Below is a small trained network, with its code and all its weights. Each question gives an input and a target symbol and asks what happens when units are switched off, that is, made to give their printed mean instead of their output.

import numpy as np


def w(rows, s, z=0):
    codes = np.array(rows[::2]) - 128.0
    scale = np.full(codes.shape[1], s)
    scale[-1] = z or s
    return codes * scale


def softmax(a):
    e = np.exp(a - a.max(-1, keepdims=True))
    return e / e.sum(-1, keepdims=True)


def log_softmax(a):
    a = a - a.max(-1, keepdims=True)
    return a - np.log(np.exp(a).sum(-1, keepdims=True))


def net(x, mask):
    ids = ['ΘΞΣΨΩγεζμτ'.index(c) for c in x.split()]
    T = len(ids)
    res = E[ids] + P[:T]
    u = 0
    for l in range(3):
        r = res
        for j in range(3):
            rows = slice(2 * j, 2 * j + 2)
            q, k, v = (r @ M[l][rows].T for M in (Q, K, V))
            z = softmax(np.where(np.tri(T) > 0, q @ k.T / 2**0.5, -1e9)) @ v
            o = O[l][rows]
            res = res + np.where(mask[u + j], z, o[:, -1]) @ o[:, :-1]
        u += 3
    return log_softmax(res[-1] @ U[:, :-1].T + U[:, -1])


Q, K, V, O = {}, {}, {}, {}
E = w([
[60,133,144],'Θ',
[74,83,141],'Ξ',
[57,118,140],'Σ',
[55,132,148],'Ψ',
[51,144,156],'Ω',
[53,135,156],'γ',
[51,141,155],'ε',
[39,211,184],'ζ',
[122,43,157],'μ',
[204,249,98],'τ',
],0.017)
P = w([
[62,95,33],'0',
[54,116,19],'1',
[40,112,35],'2',
[56,104,54],'3',
[62,106,86],'4',
[68,102,101],'5',
[84,102,128],'6',
[87,104,152],'7',
[99,106,178],'8',
[114,102,197],'9',
[131,119,210],'10',
[145,114,253],'11',
[167,94,255],'12',
[170,69,224],'13',
],0.0067)
Q[0] = w([
[97,133,92],'0.h0',
[4,152,153],'0.h0',
[147,174,190],'0.h1',
[223,212,69],'0.h1',
[106,185,160],'0.h2',
[111,95,151],'0.h2',
],0.011)
K[0] = w([
[144,134,135],'0.h0',
[153,109,253],'0.h0',
[138,134,127],'0.h1',
[87,115,63],'0.h1',
[209,145,130],'0.h2',
[125,150,117],'0.h2',
],0.019)
V[0] = w([
[142,119,177],'0.h0',
[163,66,98],'0.h0',
[139,119,171],'0.h1',
[86,9,90],'0.h1',
[155,142,149],'0.h2',
[93,117,128],'0.h2',
],0.014)
O[0] = w([
[13,155,109,113],'0.h0',
[72,127,253,3],'0.h0',
[10,170,111,99],'0.h1',
[145,209,244,191],'0.h1',
[107,72,51,62],'0.h2',
[154,150,179,205],'0.h2',
],0.0059,0.0041)
Q[1] = w([
[149,252,143],'1.h0',
[220,118,120],'1.h0',
[229,106,35],'1.h1',
[190,255,34],'1.h1',
[179,146,129],'1.h2',
[194,96,131],'1.h2',
],0.0066)
K[1] = w([
[167,167,182],'1.h0',
[156,228,193],'1.h0',
[64,156,56],'1.h1',
[33,255,200],'1.h1',
[192,91,122],'1.h2',
[145,100,186],'1.h2',
],0.0096)
V[1] = w([
[67,253,132],'1.h0',
[55,42,126],'1.h0',
[94,243,95],'1.h1',
[137,99,134],'1.h1',
[37,104,48],'1.h2',
[227,183,111],'1.h2',
],0.0068)
O[1] = w([
[150,49,112,254],'1.h0',
[148,183,254,173],'1.h0',
[107,92,96,104],'1.h1',
[126,160,200,131],'1.h1',
[150,204,163,125],'1.h2',
[13,145,180,53],'1.h2',
],0.0058,0.0026)
Q[2] = w([
[101,171,66],'2.h0',
[198,65,150],'2.h0',
[199,171,187],'2.h1',
[166,218,139],'2.h1',
[2,127,179],'2.h2',
[139,115,179],'2.h2',
],0.0093)
K[2] = w([
[147,141,114],'2.h0',
[94,91,132],'2.h0',
[159,85,156],'2.h1',
[103,92,252],'2.h1',
[88,53,153],'2.h2',
[105,141,134],'2.h2',
],0.012)
V[2] = w([
[177,133,87],'2.h0',
[202,167,141],'2.h0',
[83,29,128],'2.h1',
[28,220,135],'2.h1',
[11,108,105],'2.h2',
[62,127,136],'2.h2',
],0.012)
O[2] = w([
[114,84,211,36],'2.h0',
[128,35,164,76],'2.h0',
[101,254,139,109],'2.h1',
[219,97,26,252],'2.h1',
[174,200,88,215],'2.h2',
[252,175,63,207],'2.h2',
],0.0085,0.0026)
U = w([
[17,16,84,241],'Θ',
[130,124,100,89],'Ξ',
[148,140,87,86],'Σ',
[128,158,176,183],'Ψ',
[129,117,94,71],'Ω',
[30,139,159,127],'γ',
[141,128,81,73],'ε',
[145,136,77,80],'ζ',
[168,104,2,3],'μ',
[147,129,88,90],'τ',
],0.0096,0.0052)

Each question gives the input, a string of symbols that net reads in full, and the target symbol t.
The units are the heads (2 rows each of Q, K, V and O). Each row of codes is followed by its name. A weight is (code - 128) times the scale printed after its matrix; where a second scale follows, it is the last column's (O and U).
mask holds one flag per head, layer by layer. A switched-off head (its flag False) gives its mean, the last column of its rows in O, instead of its output. The means were averaged over made-up inputs and are rounded, as every weight is.
A unit's drop is (log p(t) with every unit on - log p(t) with that unit switched off) / (log p(t) with every unit on - log p(t) with every unit switched off).
The circuit of an input: a set's keep is (log p(t) with only the set's units on - log p(t) with every unit switched off) / (log p(t) with every unit on - log p(t) with every unit switched off). Starting from all 9 units, units are removed one at a time, each time the one whose removal leaves the highest keep (on an exact tie, the one counted first), for as long as the keep stays at least 0.8.
units of the circuit, in order: the units of the circuit, biggest drop first
most important unit: the unit with the biggest drop
which heads matter: for each layer, one digit per head in row order, 1 if its drop is at least 0.15 and else 0, layers parted by /
input μ Ω ε ζ μ Ξ μ μ Ξ Σ, target γ: which heads matter => 000 / 101 / 010
input μ ζ Σ μ Ψ τ μ γ μ Ξ, target γ: units of the circuit, in order => [1.h0, 0.h0]
input Ψ τ Ψ γ Θ τ Ψ Ω Ξ μ τ Ψ τ γ, target Θ: units of the circuit, in order => [0.h1]
input ζ ζ Ψ, target μ: which heads matter => 000 / 000 / 010
input Θ Ψ Ω Ξ Ξ Ξ Ξ ζ γ ζ γ Ψ, target μ: which heads matter => 110 / 000 / 010
input Ξ ζ Ω, target μ: which heads matter => 000 / 000 / 010
input ζ τ Θ ε Ξ γ ε Ψ γ γ Θ μ μ Ω, target γ: which heads matter => 100 / 000 / 000
input μ μ ζ Ξ ζ γ, target μ: units of the circuit, in order => [0.h1, 2.h1]
input Σ Ψ μ γ γ ε μ Ξ τ ζ, target Θ: units of the circuit, in order => [0.h1, 2.h0]
input ζ Θ τ Θ, target Θ: which heads matter => 110 / 000 / 110
input γ μ Ω Ξ μ μ τ μ τ μ, target Θ: which heads matter => 010 / 000 / 010
input γ Ξ τ Ξ μ μ ε, target γ: units of the circuit, in order => [0.h0, 1.h0]
input μ ζ ε Ξ γ γ Ω ζ Σ, target μ: units of the circuit, in order => [2.h1, 0.h0]
input τ Θ Ξ γ τ Θ Θ Θ μ ζ γ τ Ξ, target Θ: most important unit => 0.h1
input Θ μ Θ γ ζ γ ζ ε ε, target μ: units of the circuit, in order => [2.h1, 0.h1]
input μ ε Ψ μ μ Θ, target γ: units of the circuit, in order => [1.h2, 2.h1, 0.h0]
input Ξ Ω Ξ Ω Θ γ ζ τ Σ, target Θ: which heads matter => 110 / 100 / 010
input Ξ μ γ Θ γ Ψ τ Ω μ Θ τ γ, target Θ: which heads matter => 010 / 000 / 010
input ε ζ Ξ Ξ μ Ξ ζ Ω ζ τ τ Σ, target Θ: which heads matter => 010 / 100 / 010
input Θ Ξ Ξ γ μ τ μ μ μ μ Ω, target γ: units of the circuit, in order => [2.h1, 0.h0]
input Σ τ τ ζ μ Σ γ τ ε Θ τ Σ τ μ, target Θ: which heads matter => 110 / 000 / 011
input γ Ξ ζ Θ, target μ: units of the circuit, in order => [2.h1]
input Ω ε μ γ, target Ψ: units of the circuit, in order => [0.h0, 0.h1]
input Ψ Σ τ Θ ε γ μ μ μ Ξ Ξ, target Ψ: which heads matter => 000 / 000 / 000
input γ γ ε μ Ω Ψ γ ζ Σ ζ, target μ: units of the circuit, in order => [0.h0, 0.h1, 2.h1]
input μ μ μ μ ε, target Ψ: which heads matter => 100 / 000 / 000
input γ Θ Ξ Θ μ γ τ Ξ Ψ Ξ Ω τ ζ, target Θ: which heads matter => 010 / 000 / 100
input Σ Ξ Σ γ Ψ γ μ Ω γ ζ τ Θ ε, target Θ: most important unit => 1.h0
input μ Θ γ Ψ μ Ξ γ ζ τ μ τ Ξ, target Θ: which heads matter => 010 / 000 / 010
input μ Ω Σ ε τ Θ, target Θ: units of the circuit, in order => [2.h1, 0.h1]
